Each row is followed by its class.
[ -90  344 -327  -21 -255   63    7  -49   89  586 -141  488  272  236
   24  595   97 -375  189 -158 -333  -18  313  -28  312  412 -275  -39
  269  227 -455  322  351] => j_127
[-383   -8  208  158  282  145   96   31 -114    9  164  477  636   43
 -140  291 -389 -203 -249 -455  -72 -332 -375 -160 -149   -3   26   21
 -365 -241  561 -235  -45] => j_127
[-272 -131   64   95   -8 -193 -176   95  253  387  868  168  -35  203
   19  -41   79  267  131  334 -630   18  -71  621  283   69   11  -92
   76  -76 -277  432  -11] => j_392
[-345 -107  179   16  -61 -208 -233   24  260  358  782  220   39  278
  -63  -46   19  258   61  232 -644  -91  -78  609  224  143  -66 -120
   88  -93 -185  284  -61] => j_835
[-404 -259  115   69   26  -84 -283   -2  133  231  876  215  -18   47
 -247 -129   41  316  -31  211 -715   22  -33  417  213 -169  -85  117
  172 -314  -19  268 -129] => j_682
[-275 -111   49   65  -40 -292 -171   96  181  450  899  127    2  248
   45  -50  150  261  215  389 -616  -42   19  640  345  124   51 -143
   83   -9 -433  463   32] => j_915
[-122 -207 -284  325  167  125  242    8 -324  177 -206   62 -331 -187
  411  405  153  125 -184   54  -66 -216  240  -70  135  255   67   66
  238  120 -504  267  426] => j_127
[ -65   69 -234  240   76  214  126 -201 -240  176 -430  169 -302 -220
  378  521    8  178 -413 -172 -181 -319  160  197  132  320  -11  -70
  192   61 -399   12  384] => j_536
[-128 -104 -247  221   21   67  170  -94 -356  139 -192    8 -361 -297
  343  416  161  160 -221   50 -139 -308  229  -73  259  139   90  -23
  207   49 -471  105  313] => j_699
[ 238  160   17 -130  447 -135  -45  240    7    3   28 -208  336  178
 -426   57  106 -252  -28   59  300 -545 -285  336 -195   51   48 -290
 -410   61 -221  158   96] => j_682
[-397   -1  276  127  311  107  106   32 -128   59  237  409  603   45
 -223  241 -425 -199 -230 -456 -128 -377 -437 -175 -130  -52   58   76
 -448 -267  573 -143 -106] => j_699
[-365   32  251  182  293  109   72   12  -75   15  205  495  644   40
 -196  253 -405 -202 -275 -476 -193 -345 -435    4 -106   37   15  -80
 -409 -268  475 -240  -69] => j_392
[ -35   44 -324  220   86   64  199 -133 -280  225 -364  140 -271 -162
  416  525   26  -25 -221  -94  -91 -312  225  144  157  364   38 -166
  211  188 -526  116  341] => j_127
[ 285  241  -50 -184  420 -118  -93   93  -42   74   14 -170  228  165
 -350  189   95 -100 -126  110  100 -539 -166  468 -184   95   62 -385
 -389   32 -325  164  222] => j_536
[ 253  180    2 -130  452 -128  -94  281   51   47   10 -222  317  231
 -394  122  141 -222  -46   91  336 -555 -284  355 -219   43   54 -338
 -460   46 -281  162  170] => j_682
[ -74  392 -319  -28 -303   56  -10  -91  158  566 -139  472  211  193
   38  597   73 -259  176 -158 -379   60  319  -75  310  380 -270 -108
  319  173 -482  263  368] => j_835
[ 187  340   55 -169  456 -212 -126   47   -6  178  153 -205  324  209
 -511   95    8  -95 -139   23  -17 -577 -304  496 -143   -3  139 -511
 -510  -80 -201  126  124] => j_127
[ 224  156   82  -78  459 -170    0  143  -59   72  205 -252  325  197
 -371   -3   75 -101  -75  118   77 -509 -316  376 -187  -13  228 -446
 -550  -52 -236  156  181] => j_699
[-114  324 -267  -38 -263   94  -43   55  184  635 -142  462  330  279
 -179  514   71 -385  266 -241 -321    6  215 -149  287  291 -376   59
  219  220 -333  378  187] => j_835
[ 173  210   58  -79  431 -188  -33  175   -4   63  219 -235  229  127
 -398  -17   89 -179  -23   93   59 -390 -296  385 -148  -23  150 -432
 -434 -116 -293  220  141] => j_682
[-154    7 -141  238  103   46  191 -203 -327  110 -162   99 -396 -426
  412  378   93  146 -287  -25 -294 -286  198   76  278  233  117  -61
  159   18 -495  238  338] => j_682
[-239 -229  266  -22  179  -17 -256 -157  114   84  888  139 -107  -84
    6 -211   21  582 -104  373 -719  112   -9  415  124 -122   53  198
   92 -300   68  360   43] => j_682
[ -90  430 -238  -34 -211   10   -7  -80  195  625 -102  377  223  239
  -91  464   10 -269  182 -214 -379  -91  176  -15  248  268 -275  -24
  227  163 -340  330  165] => j_536
[-354 -210  104   64  -17  -74 -255  -11  196  224  867  233  -90   50
 -234 -132   31  275   36  217 -760  111 -104  473  210  -86 -103   25
  141 -282  -51  262 -105] => j_392
[-189 -156  232    0  194 -109 -276 -100  175  241  886  120  -55   -1
  -11 -148    5  607  -61  395 -709   90  -13  529  160 -121   57  119
  105 -246  -34  359   30] => j_915
[   9  354 -351  -47 -213   69  -21   19  181  601 -129  435  331  331
   20  584   35 -324  288 -120 -232   68  280  -87  275  384 -332  -25
  300  246 -480  265  331] => j_915
[ -25   69 -225  255   51  117  184 -260 -149  211 -326  147 -361 -224
  583  527   52  185 -303  -46 -218 -288  150  253  186  345  111 -174
  157  110 -511  158  456] => j_699
[-352 -129  114   53 -108 -198 -239   -7  270  376  878  243   -5  193
 -128  -48   42  262   76  261 -777   34   -9  583  250   46  -73 -140
  122 -178 -278  312  -18] => j_915
[ -86   89 -225  261    2  107  204 -189 -226  233 -364  165 -356 -178
  447  482   41   60 -271 -157 -231 -305  178  204  129  377   27 -179
  201  136 -544   84  346] => j_536
[-434 -105  249  122  177  137   76  104  -70   71  182  513  637   49
 -414  275 -372 -351 -223 -496 -207 -378 -334 -230 -128  -27 -182   80
 -288 -251  391 -150 -158] => j_915
[ 286  160   -1 -154  473 -157  -39  292   42   68  -26 -249  282  303
 -340  170   74 -254  -53   56  347 -732 -369  432 -249   96   55 -372
 -540  128 -277  171  112] => j_536
[ -65 -152 -270  356  105  165  263  -85 -313  187 -299  146 -258 -232
  470  401  120  142 -328  -29 -123 -197  276   33  188  326   95   37
  297  105 -536  202  463] => j_197
[-249 -267  237   21  188  -62 -250  -87  126  134  818  223  -32   38
   22 -196  -39  511  -81  314 -650   63  -24  465  117  -34    1  210
  143 -258  114  299  -12] => j_835
[ -79   30 -251  234  131  211  134 -196 -330  168 -358  134 -341 -284
  375  494   52  182 -399  -74 -159 -288  215  181  118  303   40  -91
  189   37 -408   80  418] => j_127
[ -83 -147 -231  287  109  108  299  -53 -270  177 -251   95 -304 -194
  424  444   48   99 -204  -32 -127 -253  188  -24  161  396   47  -11
  248  139 -576  249  419] => j_915
[ -84  502 -254  -41 -308   15   20   -8   73  573 -115  378  239  186
 -141  532  142 -364   99 -166 -329 -188  177   13  387  345 -221  -85
  152  154 -351  240  222] => j_915
[ 297  147   40 -179  435 -150 -104  155  108   16  -57 -190  237  137
 -455  103   39 -254  -97   24  156 -536 -311  418 -227   80  -19 -418
 -414   30 -251  154   84] => j_197
[-233 -192  173  -30  141  -80 -322 -161  129  149  854  124 -171  -30
    1 -108   34  576  -52  392 -756  225   69  474  156 -134   26  107
  151 -295   -6  300  106] => j_127
[-396  -13  172  100  135  106   31  101 -105  194  267  478  609   66
 -327  324 -301 -228 -259 -390 -246 -471 -262 -102   22  -32 -106   72
 -255 -193  330 -134 -136] => j_915
[ 339  249  -17 -199  437 -150 -101  183   73   66 -105 -173  340  221
 -429  237   21 -221 -107  -30  229 -657 -320  474 -181  122   28 -449
 -499  111 -240  130  126] => j_835
[-350 -316   30  110   40   15 -281   37   54  225  879  190 -133    4
 -207 -105  112  406  -49  300 -729  148    9  410  213 -204  -65  148
  180 -320  -26  270  -53] => j_392
[-122  490 -191  -61 -296   -3   -2    0  111  538 -120  419  336  234
 -180  489   61 -436  153 -225 -307 -117  195  -62  345  381 -278  -59
  155  156 -338  242  186] => j_682
[-100  412 -194  -13 -328   21   20   68  159  562  -50  411  272  282
 -156  454   79 -472  247 -211 -360    0  125  -61  339  342 -301  -69
  151  199 -333  227  144] => j_197
[ 231  190  120 -131  459 -143  -59  114  -61   29  123 -265  315  106
 -462   13   85  -52 -155   85  132 -578 -320  413 -220  -47  196 -396
 -526  -97 -169  113  148] => j_699
[ -62  456 -272  -31 -253   92    9  -15  210  615 -151  493  333  298
  -37  548    9 -377  134 -185 -254  -43  166  -46  293  396 -291  -30
  177  162 -345  298  273] => j_392
[ 322  222   59 -177  458 -158 -119  224   82   50   35 -289  345  195
 -509   37   85 -158  -34   54  253 -528 -292  404 -212    4   71 -374
 -538   90 -290  186  121] => j_682
[ 205  215   49 -103  420 -187  -78  160   -8   35  234 -231  248  120
 -401   21  163 -134   15  118   34 -456 -255  479 -143    8  127 -450
 -431  -27 -327  190  171] => j_682
[ -59    2 -227  264  181  107  213 -113 -316  223 -278   70 -259 -167
  426  435   59  194 -317  -15  -83 -361  233  129  159  385  102  -34
  203  143 -554  210  415] => j_682
[-210 -233  151   20  157  -98 -248  -85  162  191  898  133 -111   31
   -5 -108   22  522  -52  418 -700  102  -10  466  142 -123   72  120
   97 -269   -7  348   64] => j_699
[-110 -117 -252  302  104  171  278   -7 -279  181 -188  114 -345 -225
  364  462  110  114 -218   16 -111 -184  204  -98  109  263   42   71
  250   73 -490  240  413] => j_915
[-476  -61  185  197  275  125  106  118 -113  116  227  435  671  117
 -195  251 -358 -170 -202 -432  -45 -341 -373 -247  -73 -100    0   91
 -353 -246  503 -114 -106] => j_835
[ 203  223   18 -139  370 -225  -59  220  -35  159  153 -214  296  177
 -481   92  169 -187   -7   68   70 -583 -256  434 -105   51  144 -473
 -488   -5 -352  290  154] => j_835
[ 364  239  -29 -142  404 -122  -55   99  -27   36    8 -199  316  185
 -364  127  100 -130  -56  112  171 -470 -210  470 -226  108  132 -493
 -461   84 -346   66  239] => j_699
[-340 -137   89   27 -130 -301 -237   73  215  379  894  147  -23  265
  -79 -108  117  196  205  311 -734  -17   11  609  301   85  -55 -185
  126  -82 -359  318  -65] => j_536
[ 325  273 -112 -100  486  -91  -98  101  -14  102   21 -238  233  151
 -333  147  128   11  -62  133  145 -375 -152  403 -223  -48  108 -400
 -367   27 -343  122  273] => j_536
[ 266  332   65 -153  360 -203  -79   75   57  142  167 -230  256  134
 -486   77   97  -66  -50   75  -36 -534 -262  486 -160   -5  110 -511
 -418  -27 -325  143  125] => j_915
[ -73  398 -367  -17 -272   85  -38  -19  154  659 -182  470  284  255
  -21  646  108 -300  168 -210 -354   -8  312  -49  354  346 -288  -11
  279  243 -412  331  343] => j_835
[ 304  342    0 -120  484 -163  -42   38  -73   97  -44 -150  295  138
 -316  130   33 -162 -105   22  130 -495 -195  538 -220  125  154 -468
 -452   74 -246  128  181] => j_127
[-122  393 -258  -49 -307  101  -29    6  106  541 -120  394  277  157
 -103  534  174 -247  114 -120 -334  -88  221 -106  379  268 -279   33
  205  134 -299  290  262] => j_536
[ 268  156    9 -193  475 -135 -118  216   52   53  -45 -181  376  239
 -519  168   50 -236  -76   11  273 -582 -284  367 -278   73   24 -354
 -503   67 -183  161  146] => j_127
[-424  -13  158   89  268  162   45   80 -177   52  143  488  598   18
 -241  394 -339 -211 -274 -464  -83 -416 -318 -238 -109  -29  -29   95
 -347 -249  561 -165  -68] => j_835
[-112  126 -193  215  142  162  142 -322 -336  141 -352  159 -405 -382
  443  496   15  159 -461 -112 -311 -240  232  178  218  290   75  -84
  189  -19 -432  135  423] => j_682
[-416 -132  107   96  152  175  -17  201  -98  158  185  466  626  107
 -442  343 -299 -320 -168 -423 -123 -334 -224 -297  -64 -115 -218  159
 -259 -191  367 -120 -129] => j_127
[-195 -237   96   21  169  -95 -243  -11  133  192  841  136  -23  121
    4  -53   77  446   -9  390 -588    8  -12  496  136  -52   21   76
  147 -180  -19  291   23] => j_197
[ 201  221   55 -135  408 -169  -47  124  -74  118  142 -195  309  119
 -499   67  111 -181 -108   60   43 -570 -274  391 -130  -17  156 -375
 -479  -64 -257  191  157] => j_699
[-165  342 -268  -30 -338   22    3   12  230  640  -21  484  243  271
  -84  525   40 -390  291 -186 -430   18  223 -155  374  331 -367  -11
  266  185 -424  392  213] => j_835
